Below are the code and all the weights of a small trained network. Each question names an input and a class and asks about switching units off, where a switched-off unit gives its printed mean instead of its output.

import numpy as np


def w(rows, s, z=0):
    codes = np.array(rows[::2]) - 128.0
    scale = np.full(codes.shape[1], s)
    scale[-1] = z or s
    return codes * scale


def f(y):
    return y / 2 * (1 + np.tanh(0.7978845608 * (y + 0.044715 * y**3)))


def log_softmax(a):
    a = a - a.max(-1, keepdims=True)
    return a - np.log(np.exp(a).sum(-1, keepdims=True))


def net(x, mask):
    res = np.array(x, float).reshape(1, 6) / 4 @ E
    y = f(res @ A[0][:, :-1].T + A[0][:, -1])
    res = res + np.where(mask, y, B[0][:, -1]) @ B[0][:, :-1]
    return log_softmax(res[-1] @ U[:, :-1].T + U[:, -1])


A, B = {}, {}
E = w([
[176,47,148,177,142,82,221],'x0',
[104,94,239,67,196,197,137],'x1',
[167,81,154,39,93,47,67],'x2',
[119,85,179,168,2,190,102],'x3',
[55,183,197,137,89,47,174],'x4',
[130,128,129,128,129,129,128],'x5',
],0.0086)
A[0] = w([
[159,66,159,63,101,43,55,44],'n0',
[170,81,163,172,136,86,208,66],'n1',
[194,58,68,132,120,234,73,187],'n2',
[111,92,189,78,143,192,157,92],'n3',
[133,161,71,95,236,72,124,31],'n4',
[89,116,168,96,207,128,139,57],'n5',
[85,198,84,180,226,167,197,43],'n6',
[132,66,184,147,2,192,90,5],'n7',
[73,193,117,53,106,184,95,105],'n8',
[123,185,170,131,142,51,154,85],'n9',
[74,135,142,246,89,243,155,41],'n10',
[99,179,201,144,127,59,154,89],'n11',
[155,56,153,150,123,99,203,94],'n12',
[47,166,151,114,98,96,164,122],'n13',
[174,62,148,167,122,98,209,75],'n14',
[141,67,132,161,136,112,189,53],'n15',
[172,170,44,201,62,64,128,147],'n16',
[159,97,87,133,150,181,97,91],'n17',
[83,155,182,147,114,80,148,109],'n18',
[116,114,204,125,176,155,110,78],'n19',
[212,67,79,85,159,184,113,64],'n20',
[152,44,134,158,157,108,170,168],'n21',
[142,158,35,191,50,89,116,53],'n22',
[95,113,175,110,169,167,138,106],'n23',
[144,127,144,161,73,142,117,65],'n24',
[64,217,108,98,114,164,23,55],'n25',
[107,85,220,117,133,187,127,106],'n26',
[90,159,191,140,72,96,148,73],'n27',
[153,64,159,41,91,70,81,59],'n28',
[40,151,186,147,77,96,144,127],'n29',
],0.0094,0.0028)
B[0] = w([
[122,249,34,100,43,95,186,214],'n0',
[70,144,177,147,98,147,48,183],'n1',
[184,180,120,193,207,204,185,254],'n2',
[61,53,39,103,168,127,164,194],'n3',
[204,68,253,88,150,64,67,219],'n4',
[108,63,106,84,186,64,158,184],'n5',
[157,224,107,20,37,38,146,217],'n6',
[249,102,206,36,226,23,55,238],'n7',
[84,115,171,164,73,173,32,204],'n8',
[205,146,146,159,189,155,178,175],'n9',
[162,233,88,20,43,21,135,212],'n10',
[183,131,150,198,158,178,202,186],'n11',
[91,111,182,136,64,176,43,182],'n12',
[149,144,130,187,166,172,142,180],'n13',
[62,138,184,113,77,170,43,187],'n14',
[78,162,163,155,76,170,92,162],'n15',
[72,2,65,101,188,127,161,235],'n16',
[143,211,79,188,174,173,127,177],'n17',
[142,159,90,177,180,167,166,173],'n18',
[58,64,78,136,147,128,155,177],'n19',
[175,202,124,205,207,181,182,213],'n20',
[97,154,166,156,108,167,42,187],'n21',
[36,32,72,115,192,123,169,217],'n22',
[60,89,49,110,133,137,155,177],'n23',
[137,101,155,92,149,61,100,158],'n24',
[51,91,235,163,54,206,37,224],'n25',
[87,39,57,102,171,84,159,197],'n26',
[208,147,142,174,182,168,188,176],'n27',
[85,236,68,72,51,106,163,209],'n28',
[193,163,119,201,200,172,181,195],'n29',
],0.0082,0.0094)
U = w([
[184,171,127,223,187,223,195,155],'0',
[32,10,56,117,156,132,182,62],'1',
[49,133,202,167,57,221,58,147],'2',
[125,239,84,65,54,78,176,2],'3',
[211,106,199,76,182,50,101,201],'4',
],0.012,0.0038)

Each question gives the input, the list of numbers given to net, and the class t.
The units are the neurons (one row each of A and B). Each row of codes is followed by its name. A weight is (code - 128) times the scale printed after its matrix; where a second scale follows, it is the last column's (A, B and U).
mask holds one flag per neuron, in row order. A switched-off neuron (its flag False) gives its mean, the last column of its row in B, instead of its output. The means were averaged over made-up inputs and are rounded, as every weight is.
A unit's drop is (log p(t) with every unit on - log p(t) with that unit switched off) / (log p(t) with every unit on - log p(t) with every unit switched off).
The circuit of an input: a set's keep is (log p(t) with only the set's units on - log p(t) with every unit switched off) / (log p(t) with every unit on - log p(t) with every unit switched off). Starting from the 12 units with the biggest drops (on a tie, the unit counted first), units are removed one at a time, each time the one whose removal leaves the highest keep (on an exact tie, the one counted first), for as long as the keep stays at least 0.8.
circuit, biggest first: the units of the circuit, biggest drop first
unit that matters most: the unit with the biggest drop
k most important neurons: the k neurons with the biggest drops, biggest first
drop of u: that unit's drop, to one decimal
input [-3,-8,1,-6,-6,-5], class 1: unit that matters most	n16
input [-5,4,2,-4,2,1], class 2: 2 most important neurons	n7, n25
input [4,-4,8,8,-3,-5], class 3: 2 most important neurons	n0, n28
input [2,5,2,-7,7,-1], class 0: 2 most important neurons	n11, n7
input [1,7,8,8,-8,5], class 0: 4 most important neurons	n2, n20, n10, n6
input [-5,3,2,-5,2,2], class 2: 2 most important neurons	n7, n25
input [5,-1,6,2,-2,-5], class 3: 2 most important neurons	n0, n28
input [-6,-8,7,5,0,-6], class 1: 2 most important neurons	n22, n16
input [4,8,4,8,2,0], class 1: 3 most important neurons	n3, n26, n19
input [7,-1,-1,7,6,8], class 2: 4 most important neurons	n14, n12, n1, n15
input [-2,8,-4,1,-7,-3], class 1: 2 most important neurons	n3, n26
input [-7,-6,1,5,3,5], class 2: 2 most important neurons	n25, n8
input [4,-5,8,-7,4,-2], class 3: 2 most important neurons	n0, n28
input [1,-6,3,-5,-4,-6], class 1: circuit, biggest first	n16
input [5,4,4,7,-7,-3], class 0: 2 most important neurons	n2, n20
input [1,-6,-7,-3,5,-5], class 3: drop of n5	0.2
input [3,-4,1,7,1,-2], class 4: drop of n7	1.1
input [1,-2,6,-6,6,-8], class 0: drop of n10	0.3
